Below is a small trained network, with its code and all its weights. Each question gives an input and a target symbol and asks what happens when units are switched off, that is, made to give their printed mean instead of their output.

import numpy as np


def w(rows, s, z=0):
    codes = np.array(rows[::2]) - 128.0
    scale = np.full(codes.shape[1], s)
    scale[-1] = z or s
    return codes * scale


def norm(h):
    return h / np.sqrt((h * h).mean(-1, keepdims=True) + 1e-5)


def f(y):
    return y / 2 * (1 + np.tanh(0.7978845608 * (y + 0.044715 * y**3)))


def softmax(a):
    e = np.exp(a - a.max(-1, keepdims=True))
    return e / e.sum(-1, keepdims=True)


def log_softmax(a):
    a = a - a.max(-1, keepdims=True)
    return a - np.log(np.exp(a).sum(-1, keepdims=True))


def net(x, mask):
    ids = ['ΞΣΩαγδεηλψ'.index(c) for c in x.split()]
    T = len(ids)
    res = E[ids] + P[:T]
    q, k, v = (norm(res) @ M[0].T for M in (Q, K, V))
    z = softmax(np.where(np.tri(T) > 0, q @ k.T / 3**0.5, -1e9)) @ v
    res = res + np.where(mask[0], z, O[0][:, -1]) @ O[0][:, :-1]
    y = f(norm(res) @ A[0][:, :-1].T + A[0][:, -1])
    res = res + np.where(mask[1:17], y, B[0][:, -1]) @ B[0][:, :-1]
    return log_softmax(norm(res)[-1] @ U[:, :-1].T + U[:, -1])


Q, K, V, O, A, B = {}, {}, {}, {}, {}, {}
E = w([
[97,135,105,97,157],'Ξ',
[131,177,189,127,132],'Σ',
[150,89,134,100,165],'Ω',
[118,172,79,146,88],'α',
[102,146,116,101,177],'γ',
[108,155,132,93,178],'δ',
[98,149,121,103,179],'ε',
[103,129,158,2,72],'η',
[150,150,158,85,93],'λ',
[148,106,74,117,95],'ψ',
],0.0088)
P = w([
[41,92,127,3,93],'0',
[65,105,138,45,100],'1',
[85,110,131,63,112],'2',
[101,123,129,69,124],'3',
[114,123,124,75,133],'4',
[125,132,127,85,141],'5',
[136,138,121,88,149],'6',
[150,144,118,100,151],'7',
[157,147,116,111,155],'8',
[171,147,110,117,167],'9',
[186,151,108,125,168],'10',
[200,162,106,136,172],'11',
[216,164,103,143,177],'12',
[228,171,94,153,190],'13',
],0.0043)
Q[0] = w([
[132,148,137,83,177],'h0',
[125,43,183,117,175],'h0',
[37,60,166,246,94],'h0',
],0.011)
K[0] = w([
[179,155,140,123,114],'h0',
[159,125,122,45,93],'h0',
[10,113,142,52,104],'h0',
],0.013)
V[0] = w([
[198,15,116,95,136],'h0',
[198,154,217,63,145],'h0',
[90,80,167,135,249],'h0',
],0.012)
O[0] = w([
[59,35,86,226,102,254],'h0',
[9,208,219,147,105,255],'h0',
[99,18,225,123,254,33],'h0',
],0.0069,0.0039)
A[0] = w([
[94,86,151,180,130,138],'n0',
[174,173,242,108,177,70],'n1',
[128,83,77,139,208,101],'n2',
[211,165,180,107,187,70],'n3',
[194,136,81,107,201,174],'n4',
[130,95,141,33,100,69],'n5',
[191,9,110,52,164,1],'n6',
[139,108,151,149,86,140],'n7',
[153,44,185,64,48,155],'n8',
[142,185,77,77,122,131],'n9',
[114,137,147,136,155,125],'n10',
[176,105,156,119,144,104],'n11',
[178,111,198,164,182,120],'n12',
[93,119,162,94,146,118],'n13',
[130,113,118,121,114,103],'n14',
[112,134,92,171,94,50],'n15',
],0.012,0.0035)
B[0] = w([
[162,162,93,122,97,230],'n0',
[132,66,99,187,102,169],'n1',
[125,118,78,124,179,160],'n2',
[141,115,177,86,153,138],'n3',
[162,158,94,73,153,159],'n4',
[165,120,146,143,163,131],'n5',
[65,93,144,102,6,126],'n6',
[116,147,99,146,126,142],'n7',
[157,178,112,192,159,142],'n8',
[170,83,149,128,115,254],'n9',
[136,140,134,101,140,146],'n10',
[101,102,129,117,113,105],'n11',
[119,147,112,79,165,143],'n12',
[136,159,137,116,169,180],'n13',
[118,137,139,147,127,127],'n14',
[101,114,124,176,155,176],'n15',
],0.024,0.0052)
U = w([
[17,62,109,3,68,1],'Ξ',
[120,56,250,213,116,105],'Σ',
[5,206,57,177,181,228],'Ω',
[239,111,90,67,73,186],'α',
[87,73,142,24,170,104],'γ',
[138,94,181,75,239,136],'δ',
[103,67,151,26,194,126],'ε',
[223,202,210,179,230,54],'η',
[104,244,210,105,11,118],'λ',
[157,81,24,215,51,133],'ψ',
],0.0064,0.004)

Each question gives the input, a string of symbols that net reads in full, and the target symbol t.
The units are the heads (3 rows each of Q, K, V and O) and the neurons (one row each of A and B). Each row of codes is followed by its name. A weight is (code - 128) times the scale printed after its matrix; where a second scale follows, it is the last column's (O, A, B and U).
mask holds one flag per unit, heads first, then neurons. A switched-off unit (its flag False) gives its mean, the last column of its rows in O or B, instead of its output. The means were averaged over made-up inputs and are rounded, as every weight is.
A unit's drop is (log p(t) with every unit on - log p(t) with that unit switched off) / (log p(t) with every unit on - log p(t) with every unit switched off).
The circuit of an input: a set's keep is (log p(t) with only the set's units on - log p(t) with every unit switched off) / (log p(t) with every unit on - log p(t) with every unit switched off). Starting from the 12 units with the biggest drops (on a tie, the unit counted first), units are removed one at a time, each time the one whose removal leaves the highest keep (on an exact tie, the one counted first), for as long as the keep stays at least 0.8.
circuit, biggest first: the units of the circuit, biggest drop first
most important unit: the unit with the biggest drop
k most important neurons: the k neurons with the biggest drops, biggest first
drop when u is switched off: that unit's drop, to one decimal
input γ ψ Ω α α α α λ γ η γ Σ, target Σ: circuit, biggest first	n1, h0, n3
input ε ψ Ω η Ω Ω λ Σ ε η, target Σ: circuit, biggest first	n1, h0
input γ δ Ξ Ξ δ λ Ω, target λ: circuit, biggest first	h0, n0
input Ξ Ω γ ε Ω Ω Σ, target Ω: most important unit	n9
input ψ ψ δ α Ω Ω ψ η Σ δ α Ω δ, target Ω: 4 most important neurons	n9, n1, n4, n3
input η η λ α ψ ψ α ψ η Ω λ η Ω ε, target Ω: 3 most important neurons	n9, n0, n4
input γ η η η λ λ Ω Ξ, target Ω: circuit, biggest first	h0, n9
input ψ Σ ψ Σ Σ η, target Σ: circuit, biggest first	h0, n1, n0
input γ ψ α ψ Ω ε λ γ, target λ: circuit, biggest first	h0, n2
input Ω Ω Ξ, target Ω: 2 most important neurons	n9, n0
input Ω α Σ λ, target Σ: 3 most important neurons	n1, n0, n4
input Ξ δ Σ ψ, target Σ: 2 most important neurons	n0, n4
input ε Ξ η α λ δ α ψ Ξ Ω δ, target Ω: 2 most important neurons	n9, n4
input ψ δ α Ω Ω α γ Σ η Ω Ξ Σ δ, target Σ: 3 most important neurons	n1, n4, n2
input ψ δ Ω Σ Σ ψ Ξ ε, target Σ: 2 most important neurons	n0, n4
input ψ ψ η, target ψ: most important neuron	n13
input δ Σ ε Ω ψ Ω Ω Ω ψ λ, target Ω: 2 most important neurons	n9, n15
input α Ω Ω Ω α Ω Σ γ, target Σ: 3 most important neurons	n1, n4, n2
input Ω ψ γ Ω λ Ξ, target λ: drop when h0 is switched off	0.3
input α δ α ψ λ η Ω η Ω ψ α Ω ε, target Ω: drop when h0 is switched off	1.3
input ψ γ γ λ γ, target λ: drop when n8 is switched off	0.0
